Below are the code and all the weights of a small trained network. Each question names an input and a class and asks about switching units off, where a switched-off unit gives its printed mean instead of its output.

import numpy as np


def w(rows, s, z=0):
    codes = np.array(rows[::2]) - 128.0
    scale = np.full(codes.shape[1], s)
    scale[-1] = z or s
    return codes * scale


def norm(h):
    return h / np.sqrt((h * h).mean(-1, keepdims=True) + 1e-5)


def f(y):
    return y / 2 * (1 + np.tanh(0.7978845608 * (y + 0.044715 * y**3)))


def log_softmax(a):
    a = a - a.max(-1, keepdims=True)
    return a - np.log(np.exp(a).sum(-1, keepdims=True))


def net(x, mask):
    res = np.array(x, float).reshape(1, 3) / 4 @ E
    u = 0
    for l in range(2):
        y = f(norm(res) @ A[l][:, :-1].T + A[l][:, -1])
        res = res + np.where(mask[u : u + 6], y, B[l][:, -1]) @ B[l][:, :-1]
        u += 6
    return log_softmax(norm(res)[-1] @ U[:, :-1].T + U[:, -1])


A, B = {}, {}
E = w([
[121,159,112,88,44,197,136,133,198],'x0',
[203,2,172,125,78,129,90,110,121],'x1',
[131,72,51,159,75,236,80,65,91],'x2',
],0.0044)
A[0] = w([
[48,201,46,99,59,254,155,149,148,89],'0.n0',
[182,95,157,109,74,130,96,83,198,82],'0.n1',
[130,174,163,88,173,91,184,84,171,36],'0.n2',
[120,116,167,74,108,121,151,196,215,2],'0.n3',
[163,118,134,155,142,79,137,82,140,13],'0.n4',
[74,73,70,230,109,226,85,91,38,189],'0.n5',
],0.0052,0.004)
B[0] = w([
[181,224,6,93,37,169,189,2,81,229],'0.n0',
[46,77,185,111,98,141,221,152,124,159],'0.n1',
[230,191,82,105,152,53,83,34,219,142],'0.n2',
[143,105,128,155,94,101,120,161,5,140],'0.n3',
[130,169,73,40,111,129,108,83,112,113],'0.n4',
[203,158,153,135,94,107,42,45,154,253],'0.n5',
],0.0054,0.0059)
A[1] = w([
[236,130,144,106,187,28,84,201,161,5],'1.n0',
[160,44,85,216,236,139,46,34,59,121],'1.n1',
[127,152,132,188,237,102,174,189,164,59],'1.n2',
[220,226,72,165,187,22,157,86,104,213],'1.n3',
[161,65,46,102,62,251,104,98,63,155],'1.n4',
[109,208,3,67,86,230,181,114,194,245],'1.n5',
],0.0059,0.0031)
B[1] = w([
[60,243,83,98,89,81,57,32,59,177],'1.n0',
[97,48,67,217,146,212,153,203,132,189],'1.n1',
[254,148,87,188,12,211,107,10,212,160],'1.n2',
[57,73,183,73,213,129,124,212,76,255],'1.n3',
[199,216,174,104,79,29,123,35,129,210],'1.n4',
[99,131,68,113,128,186,204,174,227,228],'1.n5',
],0.0068,0.009)
U = w([
[249,19,185,228,32,213,27,39,184,149],'0',
[35,24,18,230,237,229,70,209,31,167],'1',
[203,233,27,40,1,224,214,13,225,197],'2',
[14,189,115,4,226,209,239,238,235,124],'3',
[151,25,241,45,12,27,229,214,58,154],'4',
[31,225,220,32,218,24,17,74,31,176],'5',
[207,182,110,233,163,35,178,210,167,2],'6',
],0.0093,0.0078)

Each question gives the input, the list of numbers given to net, and the class t.
The units are the neurons (one row each of A and B). Each row of codes is followed by its name. A weight is (code - 128) times the scale printed after its matrix; where a second scale follows, it is the last column's (A, B and U).
mask holds one flag per neuron, layer by layer. A switched-off neuron (its flag False) gives its mean, the last column of its row in B, instead of its output. The means were averaged over made-up inputs and are rounded, as every weight is.
A unit's drop is (log p(t) with every unit on - log p(t) with that unit switched off) / (log p(t) with every unit on - log p(t) with every unit switched off).
The circuit of an input: a set's keep is (log p(t) with only the set's units on - log p(t) with every unit switched off) / (log p(t) with every unit on - log p(t) with every unit switched off). Starting from all 12 units, units are removed one at a time, each time the one whose removal leaves the highest keep (on an exact tie, the one counted first), for as long as the keep stays at least 0.8.
units of the circuit, in order: the units of the circuit, biggest drop first
unit that matters most: the unit with the biggest drop
k most important neurons: the k neurons with the biggest drops, biggest first
k most important neurons of layer l: the k neurons of layer l with the biggest drops, biggest first
drop of u: that unit's drop, to one decimal
input [7,1,-5], class 3: units of the circuit, in order	(1.n2)
input [-2,8,-2], class 4: 3 most important neurons of layer 0	(0.n5, 0.n1, 0.n0)
input [-4,-6,3], class 1: units of the circuit, in order	(1.n1, 1.n4)
input [5,6,1], class 4: units of the circuit, in order	(0.n0, 0.n1)
input [-1,-7,-8], class 5: 2 most important neurons	(0.n0, 1.n5)
input [0,2,1], class 0: 2 most important neurons of layer 0	(0.n0, 0.n5)
input [6,3,-3], class 4: 3 most important neurons of layer 0	(0.n3, 0.n0, 0.n1)
input [-1,-8,-8], class 5: units of the circuit, in order	(0.n0, 1.n5)
input [-7,3,4], class 1: 2 most important neurons of layer 1	(1.n1, 1.n2)
input [-5,-7,6], class 1: 2 most important neurons of layer 1	(1.n1, 1.n3)
input [-1,4,0], class 0: 2 most important neurons of layer 1	(1.n3, 1.n5)
input [3,-8,0], class 3: 4 most important neurons of layer 1	(1.n2, 1.n5, 1.n3, 1.n0)
input [-6,-5,-1], class 1: 3 most important neurons of layer 1	(1.n4, 1.n3, 1.n2)
input [-2,-1,5], class 0: unit that matters most	0.n5
input [6,3,-4], class 4: 2 most important neurons	(0.n3, 0.n0)
input [-4,2,6], class 0: 2 most important neurons	(0.n5, 1.n3)
input [-7,1,4], class 1: 2 most important neurons of layer 1	(1.n1, 1.n2)
input [-6,8,-7], class 5: drop of 1.n0	0.9
input [3,3,0], class 4: drop of 0.n0	0.5
input [3,-2,-2], class 3: unit that matters most	1.n3
input [-6,5,0], class 1: drop of 1.n1	0.3
input [4,4,-1], class 4: drop of 0.n0	0.2
